[ -3   9  18  32 -13  -5   3  -7  -3  -3  -4  -5  -1  14   2   1   7 -20
  -6 -15   1   0   3   2   3   3  -3  42  17  -1  -1  -9 -11 -11   0  -3
   9  -4 -13   2 -23 -48  14  -8  -5  24  -8   9   6  -5   5  -3  -8  17
  -4 -14   7  -2 -25   0  30 -13 -27   2  -3  -9  29 -17  -4  -8   4 -43
  -3 -20   9 -10 -22  -9  -2 -25  -9  29   8  -2  -4   3   2  11  15   5
  13   4  20   0   4   6  -7  -4  -5  -2   1  12  -7  -1   5   3  -2  -6
  -6  15 -10  -4  13   1  11   8  46  -7  -2  -3 -10 -38  -5 -13   4   6
  -8  -3   1  -6 -13   6 -14 -17   8  -8   5 -22  -2 -21  23   0   8   8
   3   1   3  -7  -3   6  -2  -1  -3 -12  -6  -7   3  -2  46   1  -4  -8
   2  12  -5 -11  -4 -11  -7   0  15  -4  13   2  -1  -5   2  -4   3 -11
  -8   2   9 -18   4 -28  16   3   0  -2   5 -15   5  -6] => J42 & J446
[ -1  24   7  24 -13 -11  16  -1  -5   1 -13   1 -11  18   8   0  -6  -4
   4 -32  -4   6  -5   5  -7   0  -7  18  25  -4   3  -6  -6 -10   0  -5
  -3  -4  -6   5 -21  15  11   2  -3  11  -6  15   6  -3   2   1  -2   0
  -3  -9  -4 -10 -18   0   3 -13 -14  -1  -1  -2  10  -9  -1  -9   9 -40
  -4  12   3 -14  -7 -10  -8 -21   0   7   9   3  -9  -1   1   8  14   3
   1  -4  25  -4 -26   9   0  -7  -7  -1  -1   4  -4   4  -5   6   1   4
 -12   6 -10  -4  16  -2  15   0  18   4  -7  -5 -13   8  -3 -15  -6   1
  -6 -10   5  -7   2   8 -28   1   1 -10  -5   4   1 -21  19  -6   1   5
   6  -1  -3   7  -5  -1  11  10  -7  -4  -6   6   1 -22  52   8   4 -13
  -3  11  -2  16  -1 -20   2  -7   6   0   2 -10   4   2   0   6   1  -1
  -3   6  27 -14   2 -18   2  -2   4  -3  11  -7   6  -3] => J176 & J274
[  0  25  -3   8 -24  -1   0  -4  10   6 -25   6  -1  17  12  -5   0  10
   3 -37  -6  14 -15   4 -11  -1  -7   8   5   9  11   0  -2 -14   1  -3
  -6   1   0   6 -15  60  15  11  10  19  -3  27   8   1  -1   8  -7   4
  -2  -5 -16   0  -4 -29 -14  -8  -7  -2   1   2  -4   1   3  -5   4 -24
 -12   2   2 -17   1  -7   4 -17   7 -13  11  -4  -4  -5   1   0   8  -3
   3 -12  16   0  -7   0  -1 -12  -8  -4  -7  -1  -5  -4 -10   6  -9   3
  -4   2   1  -5  10  -3   3  -3   4   3  -5  -4 -14  38  -3  -5  -5   3
   8 -11   9  -1   0   3 -13   5  -9  -5  -7  10  -5 -10   3 -10  -4  15
   7  -1  -2  13  -6 -14   3   4  -1   1  -3  19   3 -10  33   7  17  -8
   3  13  -3   0 -12 -17   9  -7 -11   4  -2 -15   3   9  -4  -3   4   5
  -5  21   7  -9  -1  -2  -4   1   2  -8   9   1  -6  -2] => J42 & J274
[ -4  -5   4  11  -9  -6   4   0   3   3 -17   0   3   7   5   1  -2 -14
  -5 -23  -2  -2  -5   5  13   7   1  17   3  -2   1 -12  -4   6   1  -2
   2   1  -5   7 -15 -24   9   2 -13  17  -1  -2  -1   0   4  -3 -10   9
  -8 -15  -8  -4 -13   3   0  -9 -11  -1  -3  -3  11   2  -5   1   3 -30
 -12   6  14 -10  -5  -6  -8 -18  -2  11  10   3  -4   3  15   5  12   1
  -1   0  12  -3  -2   1 -15 -10 -14  -6   5   8 -13  -1   4   5   4  -3
  -4  -2 -13  -4   6   0  -9  -3  20  -1   2  -3  -9 -27   0  -8   1   4
   8  -7  -2   2  -2  10  -1  -7   1  -6  -3  -6  -5 -10  10   0   2  14
   1  -3   4   2 -10   5   1  -6   2  -3  -7  13   5   5  34  -1  -2  -6
  -5   8   7  -4  -3 -23 -11   0   0  -8  16  -4   5   1   1   2   2  -2
 -10   8  10 -14   3  -5  -7   5   1  -4   4  -8   6  -2] => J176 & J274
[-13 -17  -4 -29   4   0 -18   1   0   7  22  -1  -2  -8  -9   5  -3  18
  -1  30   5   2   6  -1   9  -5  12  -5  14   8  -2  23  27  13   6   4
   8   0  12  -3  16  10 -39  -4  46   9  -3  11  -8  14   2  -3  -1  18
   5  14   7   4   5  -6  -6   2  11   2  -9   6 -14   2   3   3  -6   8
   3 -17  -7  14  -2  -1  -1  -7   1 -28 -10  12  12  -2 -35  -1 -16  -2
 -13  -4 -20  -6  17 -10  11   6   9   2   3   6   2  -3   5  -6  22  -2
  14  -7  25   5  -8  -4  -4   3 -22   8  12   2  10  -6   0  10  -5 -12
 -13  -2   8   4  16  -2  17   5  -3  -2   0  -8  -7  -1 -23   6  -7  -2
  -2  -2  -6  -5  -5 -12  -1  13   4   3  10 -20  -8  -3 -38  -9  -6   1
   7 -16 -11  13   7  16  15   6   8   0 -25  -3 -25  10   0  -7  -3  -2
  13  -7  -6   0  -3  -7 -14   2  -5  -4  -5  13   4 -14] => J42 & J28
[ 12  45  27  30 -11   4   4   6  -4   2  -9  -1   2  25   9   9   0 -30
   1   4 -12 -14 -15  -3  -6  -2 -23   1   9   1   4  -3 -27  -8  -7  -6
  -1   8  -6   4 -13  77  19  11  -7 -26  -1  10  10  -5  -6   5   8 -34
  -1  16   8   0 -17  18  10 -14  -4  -4  -1   7  -2 -12   1 -13   4  -2
   0   7 -21   3  -4  -3 -13  12  -6 -16   5   0 -17  -4 -26   7   5   3
  -5  -4  39   4 -35  14   2  -5  13  -1  -7  -5   3   9 -26  10  -7 -10
 -28  -2  -4  -7  14   9   7   3  23  -7 -12  -8  -7  66  -5  -4  -3  -1
 -16 -10  10  -4  -7   2 -32   0   0  10  -1   6   9 -19  22 -14   2  -6
   9   5 -14  16   4   4   4 -11 -40  -6  -9  18   0 -23  60   3  19   9
   6  14  -2  -2   0   8  17  -8  -2  11 -22 -13   8   1  -3   9  19   0
   6  -3  19  -2   2 -16   6  -1   3   1   4  -5  10   2] => J42 & J446
[  5  14  11  33 -15  -5   9  -1  -2   0 -23   0   3  24  15  -4  -1 -26
  -4 -22  -7  -4 -19   0   0  11 -14  15   1 -10   2 -19  -2 -18  -1  -2
   4   0 -10   4 -26  13  25  18 -26  -1  -1   2   5  -6  10   0  -6  -9
 -13 -18  -5  -8 -22   9   4 -13 -15   1  -1  -2   9 -18  -3  -5   9 -29
  -6  10   3 -16  -9  -9   1 -13  -7  11  18  -5 -14  -3  11  10  19  -1
   4  -6  32  -2 -24  16 -11  -6  -9  -1   4  -3   6   9 -10  11   0   0
 -16   1 -21  -7  18  -2  10  -8  38  -6  -6 -10 -16 -25  -7 -13   4   4
   4  -6   3   0  -8   6 -17   1  -1  -6  -5   6   1 -18  24  -9  11  -2
   8  -5   0  12  -4  14   3  -6  -4 -10  -5  26  -5 -11  54   1   4  -1
  -7  15   4  -5  -2 -19  -7  -7   1   1  16  -5  16  -4   3   0   8  -2
  -7   5  11  -9   1  -3   0 -12  12  -5   6  -9  -2   0] => J176 & J274
[  2   0  17  33  -7 -11  11   4  -9  -2  -5   2   0  13  -1   4   5 -35
  -6 -15  -8  -4 -10  -1   2  14  -7  32   9   0  -2 -11  -9  -9  -3   0
  10   0 -12  -3 -21 -32  21   3 -18   2  -3 -12  -7  -5   0   2 -10  12
   2 -14  -2  -3 -31   5  19 -13 -26   1  -9   1  23 -15  -7  -5   7 -37
 -11  16   6 -15 -29  -7   0 -24  -8  11   5   3  -4   3  -2  18  13   7
   6   1  32  -4  -9  13  -9  -9 -23   1  10  10  -5  -2   7   4   8 -23
  -9   4 -19  -3  12  -1  17   0  50  -7  -1  -9 -13 -56  -5 -11   9   8
   7 -10   9  -6 -18  11  -7  -8   5  -8  -3  -9   1 -18  19   0   5   2
   9   2   2  -3  -3   6   2   2  -6 -10  -4  -2   5  -7  55  -3 -11  -6
  -9  10   1  -7  -5 -13 -10   2   7  -7  18   1  17  -7   5   4   3  -1
  -6  -5  14 -24  12 -26   2  -1  -7  -5  10 -14   5  -5] => J176 & J446
[  4   8   0  14 -11  -5   9  -5   1  -2 -22   0   4   0   6  -3   3   9
  -2 -43   8   5   0  -1   0   2   6  11 -10  -3  -2 -10 -13 -12   3  -6
  -2   2  -6   0  -9 -28  24   6 -20  18   0  -3   1  -4   1   1  -8   2
 -11 -21  -2  -2  -5  -4  -3  -6 -20   1   0  -7  11   3  -2  -2   4 -22
  -2   3  13 -22  -3  -1  -1  -1  -4  27   8  -7  -4   4  22  -2   8   0
   0   4  10  -2   0   4 -20  -5  -7   1   1  -6  -4  -4   7   3   1   6
  -7  12 -15  -2   2   3   2  -8   7  -3  -5  -2  -2  -9  -1  -7   0   7
   7  -3  -2   8  -7   6 -11  -5   6  -6   3  -3   1   1  12  -2   9   7
   3   4   9   2   1   3   2  -3  -2 -12  -8  11   6   5  16   9  -9  -3
  -2  10   1  -8   1 -19 -13  -1   4  -2  19   4   1  -2  -3  -8   6   4
 -15  -7  -6  -1  -1   9   7  -3   6  -3   3 -10  -6   0] => J176 & J274
[  3  44  -3  20 -26   3   0  -1   2  13 -18  12   4  20  13  -1   3  34
   3 -43  -3   1 -14   6 -14  -8 -17  10   3  10   2   6  -1 -16  -9  -8
  -9  -1  -2   5 -18  77  24   6  27  23  -6  49  15   1   1   0  -5   8
   2   1  -3  -1 -15  12 -11 -19  -9 -11  -5   5   4 -10   4  -9   3 -38
  -8   3  -7 -19   3  -7 -10 -21   6  -9  -1  15 -13  -7 -12   7  10 -10
  -5 -10  27   3  -4   7  -2  -9   3  -1 -13   8  -3   0 -13   2  -6   2
 -10   6   0  -7  19   5   1  -3   7  -1  -8  -4 -11  77  -7 -10  -8  -9
 -16 -11  10   8   5   2 -18  -5  -2  -3   0   4   1 -20   8 -12  -6  19
  11   4  -3  13  -3 -14   8   6  -5  -2 -14   9   0 -17  58   5  33  -5
  16  17  -4   5 -10  -3  21 -19  -3   7 -14 -28  -4  20  -3   7  14   0
  17  14  10  -2   6 -14   6   8   1  -4  15   6 -16  -6] => J42 & J274
[  1  28  17  26  -9  -4   6   1   0  -4  -2  -3  -5  10   2   1   4   9
  -2 -17   3   0   3   4  12  -3   1  22  11  -1  -6  -5 -11 -10   7   1
   6  -2  -3   1 -16 -28  14  -4  -5  19  -8   5   4  -2   6   7  -1   2
  -4  -3   5  -6 -18   1  20 -12 -21  11   0  -2  20 -12  -1  -1  14 -33
   1  11   5 -16  -6  -1  -9 -16 -10  29   7   0  -9   0  -2   5  14  -2
   5   3  16   5  -4   0  -2  -9   3  -8   1  14   1  -2   1  -5   1  -7
 -13  14 -16  -4  12   1   9   9  27  -2  -9  -6  -3  -8  -4  -4   3   2
 -13  -2  -3   3  -9   3 -19 -13  10   8   2 -24   5 -11  21   2   8   3
  -1   5   3  -3   3   5   1  -4  -4   8  -3  -2  -8  -4  38  -2  -5  -8
  -3  18  -4  -9  -8  -4  -3   5   7   2  15  -4  -2  -4   5   4   0  -3
  -7 -15   8  -7   3 -22  11   7   1  -1   0 -12  -5  -2] => J176 & J274
[ -1  19   0  12  -3   3   2   1  -5   0  -1  -1  -5   3   5   1   3   8
 -26   2  -1  -1  13   1  -4  -5   0   7   8   1   0  12   3  -6  -1   6
 -14   9   2   3  -3  13   2 -16  13   7   2  12   3   2   9   2   7   7
  -7   8   7  -2  -9   3   4  -8  -8  -1  -3  13   5  -4  -1   1   5 -17
   1   6  -6  -2  -1  -5  -7  -6  -3   8   0   6  -3  -1 -13   2  -1   3
  -3  -2   8   0  -2   3   2  -1   2  -2  -8   2  -3   3  -2  -3   2  -3
  -1   7   2  -8   6   1  -9   2  11  -2  -2  -1  -5  12   4  -1  -5   0
 -13  -2  -1  -5   0   1  -6  -4   3  -4  -2 -10  29  -6  12  -3   1   1
  15   0   1   1  -1  -1  -3   3  -3  -2  -9  -6  -6   2  19   6  -1  -3
   4   4  -6   0   1   4   9   7   9   7  -3  -3  -6   3   3   6  -3   0
  -1  -2  -2   1   4 -10   8  11  -1   0   5   0   0  -5] => J176 & J446
[-27 -43  16  -9   8 -18  -5   7  -4   2  31  10   0  -2 -10  12  -1 -32
 -13  37  -7   4   4  -6   6  12  10  17  23   4  -4  11  31  22 -12   3
  14  -1  23   4   0 -73 -49 -13  31   2  -5  -5 -13  -7   6  -5 -16  33
   0  -8  -1   1 -22  -5  20  -9 -17   8   0   6   7 -10  -3  -1   0 -36
   5  11  -2  15 -23 -12  -4 -32  -4 -24   0   5   4   3 -16  11   2  10
  -3  -1  -1  -4  25  13   5  -3  -8   5  17  21  -9  -5   9  -6   8 -15
  16 -14  14  -2   1  -8   9   3  29  -1  16   3 -12 -77  -2   3   6   5
   3 -12  11  -3  -3   3   4  -3  -1 -14  -2 -22 -11 -19  -6  14 -14  -4
  -3  -8 -10 -17  -5   4  -1   4   6  -2  12 -35  -3  -1  -5 -12 -25  -1
  -3 -20  -2   0  11   9  -4   0  14  -8  -1  -1 -11  -3   7  -1  -5  -5
   8  -7  -1 -28  -2 -31   4  -2 -16   5  -5  -1  10 -11] => J176 & J28
[-31 -50   4 -35  14  -4 -18   4   1   7  43   7  -3 -14 -14  11   4  -5
 -16  48   6   9  11  -1  11   2  17   4  22   4  -1  18  52  17 -14   0
  14  -5  11  77   8 -65 -63 -15  51  15  -7   0  -4   1  10  -6 -14  41
   0   2  -1   4 -10  -8  13   2  -8   4  -9   4  -1  -5   2   6  -4 -15
  14   6   1  27 -16  -3   8 -33   7 -35  -7  15  19   6 -18  11 -14   8
  -7   1 -25   0  36   4   6   0  -4  -2  13  22  -5  -6  12 -11   8 -15
  29 -16  24   7 -13  -6   3   0  -6  15  17   5  -4 -77   4   7   4   2
   1 -10   5   2   9   3  24   1   1 -16  -1 -16 -21 -15 -25  19 -19   7
   0  -5  -4 -10  -6  -3  -7  17  10  -3  12 -53  -6   2 -37 -18 -15  -4
   4 -26   0  12   7  17   0   7  37 -10 -18  -2 -22   6   4  -5 -11  -6
   9  -4  -9 -21  -3 -23  12  -5 -19   7   1   3   5 -20] => J176 & J28
[-10  24   2  22 -25  -6   7  -3   0  13  -7   5  13  22  13   1   7  17
   1 -32  -2   0 -12   2  -7  -1 -12  25  44  14   2   4  -1 -15   0  -5
 -17  -3  -2   5 -26  45  10   3  20  22  -7  36   9  -2   4   1  -7  10
  -1  -4  -4 -16 -23  11   1 -17 -19  -1  -1   0   6 -12   0 -13   6 -48
  -4  10  -3 -14  -7  -8 -26 -30  -3  -5   5   7 -13  -9 -13  15  12  -3
   0  -8  23  -5  -5  13  -3 -12  -2  -9  -3   2  -5   1  -8   5  -4  -3
  -2   3  -3   3  13   4   8  -3  26   1  -3  -5 -18  29  -3 -11  -1  -2
  -6 -13   5   3  -3   2 -20  -5   2 -11  -6   3  -2 -24  18 -12  -3  12
  12  -4  -5  -1  -9 -11   8   4  -6  -3  -8   6  -3 -14  63   2  13 -14
   8  14 -11   6  -5 -11   9  -6   2   2  -3 -15   7   9  -3   0   7  -4
   3   9  11 -22  -6 -23   9  -4   3  -4  13   1   1  -8] => J42 & J274
[-26 -40   5 -24   6 -10 -14   3  -1   7  27   8   1  -6 -10   6   1 -16
  -4  33  -5   1  -3   3   3   4   9   8  17   1   2  17  39   9 -15   4
   8  -2   7  -1  14 -16 -52  -8  45   6  -6   3  -1  -4   8  -5  -9  36
  -1   7 -15  -3  -8  -4   4  -1  -1  -3  -3   5  -5  -6   1   5  10 -18
   5   6  -7  16 -11  -1   2 -33   9 -49  10   8  15   2 -17  15  -2   4
  -1 -15 -10  -3  21  19   0  -1  -5   5   8  19  -3  -2   9  -3   5 -10
  15 -14  22   4  -3  -7   2  -3   4   5  17  -1 -13 -35   3  -2   4   3
   4 -11   6   1  11   1  11   2  -1 -13   1  -7 -10 -13 -15  13 -20   0
  -1 -16 -10 -11  -9  -8  -5  12  11  -7  15 -33  -4   3 -14 -12  -7   5
  -3 -18  -3  15   6  12   0  -1   5 -10 -11   2 -13  -2  -6  -3 -10  -4
  15   9  -9 -20  -1 -26   1 -16  -7  -1  -3   4   7 -18] => J176 & J28
[ 17  42   4  28  -1   2  12   9  -6  -2 -11  -6  -5  19   8  -9   1  19
  46 -21   1  -9   3   5  -6  -1  -9  15  -1  -2   2  -2 -25  -9   8  -2
  -2  -7  -6   5 -14  17  26  -1  -3  12  11  15   6  -1   7   7   1 -14
  -1  -3  20  -5  -5   4  17  -8 -17   1   7 -15  16 -11   3  -9   8 -20
   1  10  -1  -8   2  -4  -7  -4  -6  37  -7  46  -9  -4  -4   3   7   0
   1   2  25   5  -6   0   0  -4  15   2 -11  -6  -1   5  -8  -2  -6   9
 -11  15 -14  -3  14   6   8   9  22  -2 -12 -10   4  52  -8  -6  -4  -2
 -21   2   0  -2  -5  -5 -19  -4   3  -1   4 -10   8  -9  22 -10  12  -7
   8  18   5   4  -7   1   7  -4 -13  -6 -11   9   4  -8  45   9  11  -2
  10  28  -7   1  -7  -2   3   3   7   7  -6 -10  -5   6   3   3  12   0
 -11 -15   6  -6   5 -20  13  15   3   1  31  -7  -1   0] => J176 & J446
[  9  46  -4  14 -19   5  -1  -4   6   6 -12  13  -8  17  11  -2   3  56
  10 -34  11   2   7   4  -7 -14  -6   8   8  13   8   4  -1 -11   1 -11
   0  -6  -5   4  -6  36  16   6  36  33  -7  38  17   1   9   4   0   8
   2  -2  16   0  -8   2   4  -6 -13   1   3   3  12  -7   6  -8   8 -28
   8   0   0 -19   4  -5  -3 -10   1  22  -3   1 -12  -3  -7   3   6  -3
   0  -6   7   1   4  -5   2  -5  15   0 -14  -3  -5   2   6  -8  -6   2
  -4  24   7   0  15  10   2  -2   2   2  -6  -3   6  77   2  -1  -3  -9
 -32   0  -8  -7   4   3  -5  -5   8   8  -4 -17   1  -9  -1  -8   2   8
   8   3   3  -2  -4 -11   3   6  -3   0  -7  -5   0 -10  34   8  24 -13
  24  14 -13  -5  -2  -1  18   2  -5   5 -21 -17  -5  17  -3   0  12  -2
   1  -1   4  -5   1 -19  10  12   2   1   3   2  -2  -5] => J42 & J446
[  5  26   4  29 -20   1   7   1   3  -1 -22   1   0  18   9   4  -4   4
  -1 -27  -1   1 -14   3  -3   2 -10  18   8  -1   3  -1 -11 -16  -3   1
  -3  -2  -7   5 -12  33  24  -7  -1  16  -1  22  -5  -1   1   3  -7   5
  11  -9  -4   0 -17  11  -2 -14 -19  -5  -8   3  10 -10  -3 -16   7 -38
  -5   5   0 -16 -12  -8  -2 -12   2   6   7   6  -8  -2   1  19  16  -3
   2  -9  24  -2 -10   6   1  -8  -2  -1  -5  -1   1   7  -4  19  -6  -2
 -11   5 -12  -5  19   2  14  -1  18  -4  -6  -6  -8  29  -2  -9  -1   4
   1  -2   4  -2   2   3 -21  -5  -2  -6  -1   1   0 -12  19  -7   4   7
   8   5   0   8  -4  -2  -5  -1  -5  -6 -11  15   1 -11  53   7  12  -7
   3  20  -4  -3  -5 -10   4  -7   1   0   4 -12   7   9  -1   1   6  -1
  -1  10  14 -11   9 -15   5   0   3  -4   8  -4  -2  -2] => J42 & J274
